Below are the code and all the weights of a small trained network. Each question names an input and a class and asks about switching units off, where a switched-off unit gives its printed mean instead of its output.

import numpy as np


def w(rows, s, z=0):
    codes = np.array(rows[::2]) - 128.0
    scale = np.full(codes.shape[1], s)
    scale[-1] = z or s
    return codes * scale


def f(y):
    return np.maximum(y, 0)


def log_softmax(a):
    a = a - a.max(-1, keepdims=True)
    return a - np.log(np.exp(a).sum(-1, keepdims=True))


def net(x, mask):
    res = np.array(x, float).reshape(1, 5) / 4 @ E
    y = f(res @ A[0][:, :-1].T + A[0][:, -1])
    res = res + np.where(mask, y, B[0][:, -1]) @ B[0][:, :-1]
    return log_softmax(res[-1] @ U[:, :-1].T + U[:, -1])


A, B = {}, {}
E = w([
[82,145,115,161,96,56,174,22,95,30],'x0',
[107,142,153,159,52,28,108,173,30,228],'x1',
[30,205,240,165,163,183,118,167,85,88],'x2',
[128,128,128,128,128,129,128,127,128,128],'x3',
[195,87,222,132,165,74,253,176,135,120],'x4',
],0.0075)
A[0] = w([
[152,108,132,123,123,105,165,136,150,133,108],'neuron 1',
[175,129,149,119,159,203,97,232,160,222,2],'neuron 2',
[161,108,95,137,116,107,130,105,152,150,71],'neuron 3',
[135,118,114,146,136,189,148,104,141,69,116],'neuron 4',
[109,133,162,123,114,137,128,120,123,144,109],'neuron 5',
[100,140,79,132,124,154,54,120,125,123,61],'neuron 6',
[82,129,73,125,110,160,40,96,123,131,67],'neuron 7',
[35,157,243,133,159,182,112,143,90,97,86],'neuron 8',
[103,148,137,128,118,67,157,50,111,78,60],'neuron 9',
[87,140,79,125,122,156,68,112,125,132,45],'neuron 10',
[159,118,106,114,167,206,144,130,198,89,110],'neuron 11',
[109,144,126,128,129,90,146,82,111,105,48],'neuron 12',
[103,133,115,121,110,82,94,136,92,154,128],'neuron 13',
[73,149,201,144,125,172,122,146,114,102,80],'neuron 14',
[93,113,133,133,110,87,152,66,93,68,46],'neuron 15',
[202,98,227,129,164,84,249,168,142,100,26],'neuron 16',
[213,89,29,113,117,68,129,85,169,171,92],'neuron 17',
[123,136,107,129,111,86,137,114,134,97,48],'neuron 18',
[114,131,134,136,123,82,137,102,118,63,63],'neuron 19',
[119,136,138,123,103,75,118,133,85,181,143],'neuron 20',
[200,101,60,123,119,94,142,97,143,153,78],'neuron 21',
[151,112,111,137,138,173,145,120,174,73,145],'neuron 22',
[166,102,144,122,107,167,95,148,138,156,16],'neuron 23',
[111,122,94,133,121,158,89,83,108,136,67],'neuron 24',
[137,136,125,112,165,191,156,80,180,63,127],'neuron 25',
[120,130,100,142,120,107,147,118,127,110,58],'neuron 26',
[105,134,148,147,89,28,119,159,56,215,131],'neuron 27',
],0.013,0.0029)
B[0] = w([
[127,156,129,129,126,141,151,113,133,114,159],'neuron 1',
[125,58,105,137,128,167,127,149,123,253,214],'neuron 2',
[133,138,111,127,132,134,136,162,124,104,168],'neuron 3',
[125,102,157,123,124,96,97,112,120,121,179],'neuron 4',
[130,132,114,130,134,119,124,145,133,112,146],'neuron 5',
[125,157,133,128,122,150,162,64,138,130,194],'neuron 6',
[124,173,136,126,127,148,179,54,144,134,217],'neuron 7',
[138,150,87,121,129,133,157,237,125,53,229],'neuron 8',
[129,83,108,134,131,158,121,145,126,210,201],'neuron 9',
[132,169,149,126,126,147,164,74,128,141,191],'neuron 10',
[128,96,160,126,124,74,68,110,125,112,198],'neuron 11',
[134,105,126,130,129,145,127,141,128,180,167],'neuron 12',
[140,112,155,125,136,99,104,104,128,109,186],'neuron 13',
[132,138,101,132,129,126,155,186,110,80,191],'neuron 14',
[127,88,117,127,135,152,127,151,133,207,194],'neuron 15',
[115,212,135,127,116,170,177,3,144,129,241],'neuron 16',
[123,146,111,131,131,141,161,227,108,60,239],'neuron 17',
[128,109,119,130,127,144,134,144,130,164,157],'neuron 18',
[132,104,119,128,128,156,124,150,123,186,175],'neuron 19',
[118,116,145,133,130,83,85,111,134,107,198],'neuron 20',
[125,153,100,127,135,135,140,199,125,89,201],'neuron 21',
[127,113,147,125,129,83,93,119,114,107,182],'neuron 22',
[121,105,110,137,131,139,131,147,124,170,156],'neuron 23',
[130,166,134,134,122,145,145,96,141,125,177],'neuron 24',
[136,106,151,129,128,68,65,113,132,109,205],'neuron 25',
[122,115,125,126,127,147,126,142,128,154,149],'neuron 26',
[135,97,170,116,132,65,54,82,134,80,250],'neuron 27',
],0.025,0.015)
U = w([
[149,104,178,112,135,60,44,107,118,100,236],'0',
[148,173,69,124,142,158,172,224,89,64,234],'1',
[119,219,140,125,104,190,193,39,157,141,23],'2',
[140,57,91,148,141,192,117,158,113,254,2],'3',
],0.0093,0.0006)

Each question gives the input, the list of numbers given to net, and the class t.
The units are the neurons (one row each of A and B). Each row of codes is followed by its name. A weight is (code - 128) times the scale printed after its matrix; where a second scale follows, it is the last column's (A, B and U).
mask holds one flag per neuron, in row order. A switched-off neuron (its flag False) gives its mean, the last column of its row in B, instead of its output. The means were averaged over made-up inputs and are rounded, as every weight is.
A unit's drop is (log p(t) with every unit on - log p(t) with that unit switched off) / (log p(t) with every unit on - log p(t) with every unit switched off).
The circuit of an input: a set's keep is (log p(t) with only the set's units on - log p(t) with every unit switched off) / (log p(t) with every unit on - log p(t) with every unit switched off). Starting from the 12 units with the biggest drops (on a tie, the unit counted first), units are removed one at a time, each time the one whose removal leaves the highest keep (on an exact tie, the one counted first), for as long as the keep stays at least 0.8.
units of the circuit, in order: the units of the circuit, biggest drop first
most important unit: the unit with the biggest drop
top k neurons: the k neurons with the biggest drops, biggest first
drop of u: that unit's drop, to one decimal
input [5,2,7,0,-4], class 1: units of the circuit, in order	neuron 8
input [8,-8,-4,-3,-8], class 0: top 2 neurons	neuron 25; neuron 16
input [-7,-4,-7,-3,2], class 1: top 2 neurons	neuron 17; neuron 21
input [7,0,-7,-2,8], class 2: top 3 neurons	neuron 16; neuron 8; neuron 14
input [-5,3,4,7,-4], class 3: top 3 neurons	neuron 2; neuron 16; neuron 17
input [4,3,-3,-5,-2], class 3: top 4 neurons	neuron 8; neuron 25; neuron 11; neuron 9
input [-8,0,-8,-5,3], class 1: top 4 neurons	neuron 17; neuron 21; neuron 9; neuron 15
input [-5,-1,-6,-8,-8], class 2: top 4 neurons	neuron 7; neuron 8; neuron 6; neuron 10
input [-7,-4,-6,6,-7], class 2: top 4 neurons	neuron 7; neuron 6; neuron 8; neuron 10
input [6,-5,5,2,-5], class 3: top 2 neurons	neuron 27; neuron 16
input [-4,-3,-1,-7,-4], class 2: top 4 neurons	neuron 27; neuron 9; neuron 15; neuron 7
input [5,-7,5,7,-2], class 0: drop of neuron 25	0.3
input [-2,-3,4,7,-1], class 1: drop of neuron 8	2.7
input [-5,-1,3,8,1], class 3: most important unit	neuron 2
input [8,-8,-4,-8,2], class 0: drop of neuron 22	6.1
